Each row has a class, written after it.
-249, 55, 60, -194, 448, 43, 94, -125, -68, 253, 195, 62, 112, 326, -143, 23, -138, -88, 402, -193, -93, -86, 194, 5, 152, 179, -86, 11, 81, 141, -97, -244  J788
-542, 91, 166, -7, 55, 238, -226, -220, 22, -39, 306, 38, 245, -167, -216, 500, 145, -35, 39, -38, -37, -238, 93, 261, 22, 249, -180, 4, -45, 86, -200, -138  J49
-176, -68, -33, 23, 457, -106, 77, -132, -97, 239, 41, 58, 192, 206, -102, -43, -189, -128, 304, -228, -77, -6, 374, -71, 211, 108, 5, -52, -34, 365, -106, -214  J947
505, 112, -96, -487, 801, 1, 412, -62, -20, 62, 160, 331, -470, 232, 279, -90, -181, 500, 406, 7, -105, 0, -206, -335, 289, 189, 284, -127, 248, 6, -119, -605  J160
-212, 60, 96, -177, 384, 29, 63, -51, -45, 191, 50, 1, 165, 341, -149, 32, -165, -131, 395, -277, -43, -70, 252, -17, 187, 151, -55, 24, 79, 205, -106, -166  J630
384, 170, -52, -432, 856, -6, 458, -9, -73, 105, 184, 351, -458, 214, 308, -119, -228, 500, 353, -62, -85, -43, -162, -316, 317, 203, 268, -114, 269, -46, -78, -572  J630
-239, -37, 15, -25, 508, -68, 143, -207, -69, 211, 40, 35, 179, 318, -95, -21, -317, -37, 339, -387, -80, 33, 406, -79, 171, 199, 3, -59, 31, 340, -146, -216  J684
-58, -6, -20, -140, 517, -50, 71, -105, -113, 289, 61, 134, 103, 235, -81, -25, -106, -148, 370, -98, -42, -76, 104, -22, 211, -2, 31, 2, 43, 317, -128, -297  J160
558, 120, -108, -545, 858, -91, 463, 4, -31, 50, 128, 358, -430, 222, 284, -142, -212, 513, 418, -31, -108, 5, -198, -369, 282, 190, 265, -153, 231, 23, -113, -614  J734
-203, 93, 65, -195, 460, 83, 58, -87, -96, 274, 82, 44, 93, 375, -126, 9, -143, -122, 346, -252, 0, -105, 181, -40, 171, 141, -68, 51, 127, 176, -69, -232  J858
423, 192, -4, -425, 864, -26, 383, -69, -115, 111, 180, 388, -486, 207, 312, -159, -229, 589, 261, -127, -66, -2, -197, -310, 225, 210, 276, -139, 269, -4, -89, -609  J734
-516, 78, 193, -149, 113, 174, -98, -335, 108, -208, 254, -54, 241, 26, -255, 575, -2, 11, 75, -270, -30, -168, 112, 213, -148, 421, -199, -14, 62, 90, -274, -237  J734
483, 164, -56, -482, 812, -4, 467, -63, 1, 109, 201, 361, -435, 273, 294, -136, -266, 488, 374, -111, -125, -1, -185, -351, 308, 218, 252, -138, 237, 26, -117, -548  J49
450, 226, -4, -473, 882, 34, 417, -3, -85, 126, 206, 398, -546, 201, 309, -183, -211, 538, 307, -41, -90, -9, -244, -336, 279, 171, 308, -144, 301, -87, -76, -611  J272
-590, 115, 141, 13, 180, 244, -171, -319, 17, -29, 296, 15, 190, -93, -219, 534, 101, -64, 42, -55, -26, -229, 96, 258, -21, 300, -177, -15, 49, 41, -201, -226  J788
-417, 143, 148, -122, 110, 214, -159, -274, -11, -116, 259, 86, 127, -158, -254, 551, 177, 133, 114, 44, -22, -316, -4, 228, 4, 402, -224, 31, 23, 53, -180, -393  J272
434, 142, -76, -558, 769, -69, 415, 46, -9, 24, 101, 319, -415, 177, 283, -95, -183, 492, 421, -54, -120, -11, -148, -345, 278, 272, 257, -184, 219, -43, -119, -581  J920
-519, 52, 143, -56, 90, 152, -136, -393, 91, -199, 256, -77, 270, -47, -206, 609, 3, 1, 23, -277, -23, -202, 149, 218, -132, 440, -244, -30, -4, 111, -291, -254  J762
522, 196, 0, -520, 880, -2, 388, 5, -108, 144, 150, 441, -533, 197, 343, -208, -188, 562, 312, -1, -72, -1, -296, -341, 258, 117, 316, -124, 271, -18, -88, -619  J684
-432, 129, 141, -68, 78, 188, -244, -266, -39, -107, 212, 66, 233, -171, -236, 596, 180, 116, 44, 32, 47, -306, -2, 254, -14, 330, -239, 38, 15, 88, -194, -327  J762
-214, 14, 122, -175, 373, 21, 41, -77, -64, 243, 72, 25, 144, 292, -119, -6, -174, -116, 323, -286, -59, -74, 203, -8, 135, 154, -69, 23, 37, 288, -115, -198  J13
357, 216, -66, -408, 821, -3, 472, -42, -71, 92, 144, 355, -456, 205, 338, -171, -286, 563, 342, -174, -106, -6, -140, -362, 309, 263, 229, -144, 274, 60, -88, -567  J272
-82, 33, -11, -193, 526, -48, -29, -53, -166, 343, 54, 147, 77, 243, -20, -70, -59, -181, 390, -44, 22, -94, 51, 5, 221, -7, -1, -14, 65, 252, -107, -355  J788
-530, 91, 223, -85, 91, 190, -167, -392, 86, -169, 252, -79, 257, 33, -227, 619, 12, -4, 14, -276, 17, -181, 127, 226, -129, 407, -235, -11, 41, 32, -264, -225  J734
-581, 114, 157, 9, 104, 262, -232, -315, -66, 10, 298, 74, 159, -100, -203, 522, 151, -15, 4, -18, 3, -244, 38, 291, 4, 262, -166, 31, 3, 51, -178, -246  J358
-284, 50, 53, -162, 431, 9, 58, -86, -87, 247, 122, 23, 198, 294, -148, 61, -137, -165, 349, -283, -53, -116, 243, 13, 157, 158, -66, 15, 65, 188, -103, -177  J858
-268, -20, 70, -249, 445, 7, 80, -76, -96, 274, 124, 24, 102, 305, -80, 27, -180, -97, 401, -298, -69, -118, 208, -12, 179, 212, -52, -14, 51, 231, -138, -241  J788
-194, 10, -32, 8, 470, -70, 99, -257, -67, 198, 30, 28, 184, 323, -96, 18, -226, -54, 309, -296, -43, 10, 363, -82, 184, 164, -30, -42, 65, 316, -119, -250  J788
-550, 119, 147, -57, 112, 254, -206, -326, 17, -72, 286, 29, 198, -67, -218, 542, 163, -31, 38, 2, 7, -201, -2, 265, -77, 252, -174, 11, 66, 28, -215, -267  J788
347, 216, 20, -448, 784, 2, 418, -57, -102, 81, 147, 364, -454, 205, 382, -170, -275, 669, 286, -161, -78, 20, -196, -348, 269, 241, 271, -135, 321, 33, -104, -547  J788
435, 199, -50, -404, 882, 5, 451, -42, -94, 98, 98, 350, -507, 227, 394, -192, -281, 623, 360, -136, -75, 26, -175, -367, 312, 229, 246, -128, 320, 13, -65, -618  J160
-573, 90, 166, 19, 110, 223, -167, -346, -28, 0, 268, 9, 190, -17, -203, 581, 100, 39, 53, -64, -18, -229, 125, 229, 55, 328, -142, 3, 11, 28, -179, -220  J358
-164, 7, -22, -102, 475, -89, 33, -128, -93, 235, 37, 65, 202, 245, -97, 16, -117, -180, 356, -202, -17, -69, 186, -6, 186, 63, -25, -28, 35, 331, -146, -269  J734
-510, 67, 179, -67, 69, 172, -173, -306, 55, -54, 247, 26, 220, -98, -232, 574, 147, 60, 98, -50, -75, -198, 101, 236, 39, 355, -128, -56, 0, 83, -223, -205  J734
-422, 134, 96, -48, 199, 162, -88, -233, -8, -72, 203, 90, 188, -160, -242, 606, 165, 32, 109, 70, -37, -317, 55, 210, 62, 372, -211, 2, 39, 7, -149, -349  J947
-279, -44, 21, -40, 428, -46, 102, -175, -77, 190, -26, -3, 174, 358, -66, -5, -257, -47, 361, -336, -74, 11, 408, -105, 156, 183, -29, -63, 4, 287, -123, -170  J358
-232, 78, 36, -156, 418, 21, 66, -127, -14, 173, 119, 7, 193, 318, -112, -4, -225, -127, 369, -369, -56, -64, 228, -18, 154, 202, -124, -7, 104, 259, -138, -188  J13
-536, 82, 144, -25, 121, 171, -91, -300, 55, -65, 200, 8, 255, -7, -224, 584, 111, 16, 136, -26, -57, -249, 138, 176, -10, 341, -160, -15, 9, 70, -196, -166  J734
565, 169, -128, -508, 846, -61, 478, -15, -46, 69, 199, 408, -499, 224, 312, -145, -179, 468, 353, 5, -106, 5, -234, -360, 283, 152, 309, -135, 244, -61, -99, -642  J272
492, 201, -25, -539, 899, 21, 375, 26, -116, 90, 200, 396, -569, 161, 312, -218, -174, 569, 304, -55, -82, 21, -309, -318, 291, 93, 386, -149, 312, -80, -118, -607  J858
-184, -30, 3, 36, 403, -98, 80, -232, -47, 145, 39, 2, 214, 298, -88, -26, -267, -43, 295, -393, -64, 34, 415, -77, 172, 141, -82, -24, -39, 364, -133, -182  J49
-201, 56, 61, -151, 415, 36, 58, -49, -41, 193, 88, 26, 149, 326, -151, -32, -157, -138, 358, -293, -32, -68, 217, -35, 155, 110, -71, 41, 85, 270, -97, -158  J734
-528, 72, 172, -101, 139, 188, -62, -353, 89, -194, 271, -33, 180, 0, -203, 554, -15, 41, 22, -316, -61, -155, 123, 185, -135, 453, -189, -53, 68, 26, -272, -271  J947
-227, -20, -27, -3, 469, -67, 90, -206, -69, 241, 0, 2, 217, 329, -72, -10, -253, -158, 334, -331, -20, -7, 380, -81, 180, 157, -69, -42, 5, 328, -118, -215  J858
-180, 8, 62, -166, 413, 13, 48, -58, -83, 235, 90, 46, 115, 316, -116, 14, -132, -116, 377, -215, -69, -81, 235, -10, 167, 115, -70, 33, 17, 206, -91, -205  J49
-130, -25, 17, -3, 453, -125, 153, -176, -11, 162, -31, -9, 212, 333, -111, 1, -246, -85, 326, -343, -67, 42, 408, -120, 176, 155, -49, -46, 7, 314, -106, -202  J734
-507, 129, 105, -14, 86, 229, -129, -299, 41, -112, 176, -16, 216, -125, -216, 613, 172, -37, 75, -46, -8, -336, 114, 205, -34, 420, -363, 34, -36, 52, -170, -342  J49
435, 198, -33, -496, 851, 25, 331, 37, -150, 101, 189, 408, -520, 162, 308, -197, -180, 635, 319, -23, -47, -6, -250, -308, 287, 124, 351, -133, 284, -70, -84, -578  J762
526, 138, -104, -509, 808, -36, 428, -6, -78, 99, 89, 380, -524, 267, 338, -120, -180, 521, 370, -8, -61, -15, -207, -397, 324, 141, 293, -140, 213, -50, -89, -601  J272
432, 209, -51, -470, 854, -4, 442, 7, -133, 103, 146, 384, -518, 162, 364, -222, -200, 608, 310, -12, -78, 7, -262, -347, 282, 180, 295, -79, 319, 33, -60, -662  J920
427, 170, 18, -503, 874, 1, 377, 15, -149, 132, 125, 366, -539, 173, 329, -188, -204, 562, 283, -14, -55, -19, -248, -340, 227, 154, 299, -119, 245, -40, -84, -640  J920
-541, 101, 210, -3, 147, 270, -136, -316, -1, 12, 224, 4, 120, -69, -198, 536, 139, -4, 57, 4, -50, -247, 36, 237, 26, 296, -148, 30, 32, 30, -175, -267  J13
431, 189, -15, -455, 848, 17, 450, -54, -63, 101, 170, 359, -496, 215, 334, -159, -241, 569, 289, -116, -74, -4, -194, -347, 246, 243, 247, -139, 280, -22, -85, -634  J630
-255, 23, 55, -179, 368, 64, 82, -69, -40, 197, 75, 22, 133, 363, -109, 29, -193, -104, 415, -302, -65, -95, 237, -50, 184, 188, -38, 7, 77, 221, -137, -146  J272
-318, 15, 67, -163, 369, 23, 91, -97, -65, 203, 44, -23, 189, 343, -91, 80, -203, -132, 353, -387, -50, -118, 296, -21, 113, 246, -127, 11, 46, 260, -134, -175  J630
-499, 72, 232, -120, 68, 229, -156, -374, 115, -232, 187, -136, 226, 82, -201, 591, -33, -12, 50, -316, 23, -167, 121, 179, -152, 403, -229, 0, 41, 74, -302, -234  J49
-530, 134, 154, -24, 85, 260, -154, -289, 5, -112, 191, -13, 189, -134, -247, 653, 169, 40, 78, -30, -17, -359, 97, 240, -12, 433, -323, 57, -16, 40, -168, -322  J49
-161, -9, 15, -8, 474, -102, 53, -197, -91, 165, 34, 45, 202, 330, -108, -38, -246, -65, 304, -251, -4, 54, 356, -66, 141, 66, 15, -22, 49, 277, -118, -217  J788
472, 167, -135, -480, 814, -43, 510, -8, -3, 84, 179, 353, -404, 227, 254, -110, -205, 455, 431, -23, -142, -33, -156, -355, 317, 233, 249, -130, 228, 13, -91, -563  J762
-200, 8, -7, 6, 442, -95, 116, -262, -42, 131, 4, 8, 213, 334, -123, 0, -299, -10, 278, -433, -62, 39, 411, -86, 135, 229, -64, -28, 60, 349, -133, -229  J920
-150, -65, -37, -15, 558, -70, 121, -143, -87, 252, -9, 44, 121, 281, -58, -53, -221, -114, 347, -232, -67, -13, 352, -94, 193, 110, -23, -51, 15, 325, -108, -293  J49
-472, 117, 160, -86, 150, 231, -183, -288, -32, -38, 291, 70, 135, -43, -229, 521, 168, 26, 66, 46, -29, -202, -6, 232, 19, 181, -90, 3, 30, -45, -198, -226  J358
-103, 12, -77, -103, 526, -66, 82, -97, -156, 311, 48, 116, 116, 213, -81, -16, -65, -208, 363, -113, -47, -105, 142, -24, 245, -23, -25, 16, -15, 298, -120, -308  J684
-498, 116, 179, -73, 152, 226, -151, -306, -34, -89, 245, 61, 172, -167, -248, 612, 116, 173, 47, -9, -31, -299, 67, 239, -11, 441, -168, 8, 54, 69, -191, -330  J858
-76, 3, -45, -111, 562, -43, 91, -92, -115, 327, 61, 111, 132, 282, -79, -18, -126, -257, 373, -115, -24, -112, 159, -37, 203, 29, -16, 17, 23, 270, -112, -309  J684
-114, 27, -19, -155, 537, -27, 118, -54, -121, 287, 17, 80, 68, 290, -60, -33, -92, -153, 406, -110, -46, -81, 145, -73, 213, 39, 1, -10, 38, 198, -94, -303  J858
-181, 51, 32, -150, 439, 10, 120, -26, -51, 245, 120, 75, 118, 278, -160, 22, -70, -179, 383, -182, -112, -116, 180, 4, 168, 119, -92, 40, 43, 201, -73, -208  J734
496, 134, -73, -478, 811, -59, 485, -58, -20, 46, 149, 365, -424, 251, 309, -120, -277, 544, 331, -113, -111, 30, -169, -381, 238, 275, 267, -154, 271, 57, -115, -608  J947
-77, 2, -44, -144, 538, -65, 55, -132, -89, 260, 19, 96, 118, 310, -80, -42, -141, -152, 438, -146, -20, -29, 178, -34, 192, 57, -16, -30, 63, 275, -111, -333  J160
-257, -15, -10, 23, 409, -80, 154, -288, 0, 174, 5, -17, 238, 386, -121, 64, -273, -134, 334, -399, -69, -18, 429, -92, 137, 254, -103, -40, 18, 337, -135, -223  J272
-499, 129, 117, -35, 130, 235, -164, -296, 21, -112, 233, 43, 217, -174, -234, 599, 115, 122, 116, -35, -30, -284, 80, 237, 36, 417, -250, -16, 58, 70, -200, -291  J160
-413, 133, 138, -9, 120, 196, -169, -331, 4, -29, 214, 40, 210, -173, -220, 637, 200, 14, 36, 68, 1, -333, 48, 229, 40, 390, -262, 15, 1, 39, -163, -371  J788
-161, -65, -33, -28, 502, -104, 72, -205, -122, 219, 42, 63, 126, 300, -105, 2, -199, 4, 317, -251, -46, 26, 359, -71, 230, 94, 73, -57, 23, 292, -127, -239  J734
-465, 110, 160, 8, 66, 209, -186, -396, -20, -98, 182, 8, 202, -116, -211, 663, 158, 96, 3, -5, 24, -338, 83, 218, -61, 442, -329, 55, -20, 72, -175, -374  J788
-505, 75, 217, -74, 62, 188, -136, -390, 122, -215, 208, -145, 250, -8, -210, 587, -22, -64, -12, -386, 2, -176, 135, 211, -175, 446, -293, -2, -6, 111, -291, -266  J762
-259, 36, 65, -137, 396, 6, 75, -60, -45, 250, 130, 28, 169, 254, -121, 41, -137, -151, 381, -276, -99, -116, 251, 14, 199, 195, -92, -3, 18, 185, -103, -168  J762
-561, 102, 137, -66, 127, 241, -184, -218, -3, -38, 314, 48, 194, -93, -273, 549, 163, -50, 137, 33, -55, -227, 93, 276, 39, 229, -112, 11, -20, -33, -193, -152  J684
-605, 96, 193, -91, 45, 203, -123, -427, 98, -214, 272, -68, 249, 42, -253, 631, -10, 65, 52, -293, -58, -184, 145, 232, -147, 479, -243, -3, 44, 38, -287, -206  J920
422, 193, -32, -434, 839, -35, 437, -51, -96, 79, 137, 357, -441, 203, 386, -172, -286, 645, 312, -146, -59, 22, -178, -349, 305, 236, 273, -133, 317, 62, -94, -608  J630
